(in the rows, 128 means zero)
Each row is followed by its class. Each block has new classes.
[149 171 136  75 111 128 120 149 151 136 173 124 138 150 160  81 106 113
 147 196  64 104] | [85]
[138  93  76 124  96  85 201 138 151  79 119 136 136 171  64 120 102 107
 161  69 181 151] | [86]
[125 171 160 140 113 141 129 130 138 141 157 132 117 119 143  98 139 130
 135 153 107  98] | [84]
[136 113 100 155  89 104 209 129 143  93 111 129 115 167  57 115  99 111
 147  70 177 150] | [86]
[144 130  97 147  91  92 194 136 149 101 124 138 114 162  61 110  94 105
 149  70 165 146] | [86]
[137  96  94 130 102  98 185 147 136  82 121 129 132 173  73 121 113 114
 149  81 173 151] | [86]
[153 113  75 127  96  77 203 138 149  99 121 128 124 183  50 110  91  92
 155  62 177 151] | [86]
[104 178 148 157 132 146  95 125 132 174 152 126 104  86 172 124 167 143
 128 163  84 106] | [84]
[136 133 134  98 104 118 152 152 139  93 173 121 142 152 129  98 128 120
 171 163  95 121] | [85]
[165  81  46  68 128  58 146 154 149 132 100 146 150 192  99 145  50  89
 132  86 156 151] | [89]
[161  87  73  72 118  68 153 155 148 103 124 129 156 179 104 126  76  98
 142 109 147 141] | [89]
[131 126 136  77 111 129 128 156 131  95 174 114 153 144 144 100 138 123
 151 177  89 115] | [85]
[139 176 151 100  92 131 155 145 158 119 169 118 125 148 130  71 106 111
 156 167  89 112] | [85]
[ 99 168 171 169 125 165 117 114 126 133 155 130 113  89 156 112 194 153
 130 154  99 113] | [84]
[145 100 103 133 111 101 180 130 133  87 114 127 135 165  71 121  95 107
 138  81 171 149] | [86]
[135 159 139  91  97 130 136 155 141 109 180 118 137 140 161  83 115 108
 155 178  83 119] | [85]
[147 105  83  92 135  94 143 138 134 124 113 129 137 155 113 132  67 124
 132  96 148 146] | [89]
[134 203 159 153 125 154 102 124 143 195 158 129  85 103 167  85 130 130
 113 166  74 106] | [84]
[141 126 187 122 106 119 174 124 131 100 132 126 127 166  73 111  77 107
 145  94 166 145] | [86]
[128 143 126 108  90 122 178 152 149  83 172 129 133 152 121  82 138 120
 170 116 100 113] | [85]
[157 169 185  87 116 159 122 135 125 118 158 111 125 143 144  85  87 126
 147 197  91 113] | [85]
[131  99  97 121 110 104 195 137 132  85 126 127 137 163  81 125 126 119
 142  93 163 148] | [86]
[132 191 113 157 139 117  99 120 151 204 140 134  98 101 161 118 128 123
 114 142  90 116] | [84]
[126 164 158 118 111 142 129 134 141 128 168 120 120 131 143  94 133 128
 145 169  86 109] | [85]
[128 159 142 102 103 130 147 135 141 122 168 121 124 139 134  87 109 116
 152 159  94 114] | [85]
[124 145 179  86 112 147 138 144 131  89 173 116 158 142 146 108 124 125
 147 194  85 110] | [85]
[132 107  95 145  89  99 202 135 132  85 125 136 132 162  61 111 120 114
 152  59 183 151] | [86]
[177 102  47  68 119  52 143 161 160 131 126 136 142 173 113 118  70  92
 142 111 124 137] | [89]
[137  94  53 127 100  78 187 148 143  81 130 143 139 158  89 126 150 111
 158  70 157 146] | [86]
[158 130  81 109 118  99 129 145 130 149 154 134 142 146 133 119  94  99
 126 129 113 123] | [89]
[151  74  55  88 125  71 150 141 139  99 116 133 154 168  97 147  95 114
 136  82 162 147] | [89]
[131 141 139  94 104 126 141 141 141 104 164 115 144 148 139 102 124 119
 164 167  90 119] | [85]
[138 154 171  82 117 146 125 144 134 121 163 115 132 141 152  92 104 115
 136 191  80 114] | [85]
[124 147 157 101  98 137 142 180 139 101 172 118 138 136 149  89 133 126
 154 183  74 116] | [85]
[137 161 183  84 100 152 143 143 132  97 178 121 135 147 132  76 106 122
 152 190  93 112] | [85]
[145 184 173 101 128 145 118 126 142 160 158 123 114 140 148  78  75 107
 136 181  86 112] | [85]
[137 147 128  65 102 113 143 159 139  91 183 103 153 153 146  83 128 113
 157 186  70 109] | [85]
[160  85  82  75 132  86 144 134 142 119 112 130 149 174 104 132  64  98
 132 113 145 143] | [89]
[129  99 112 140 106 109 194 131 125  66 139 134 136 159  61 126 114 107
 143  71 181 151] | [86]
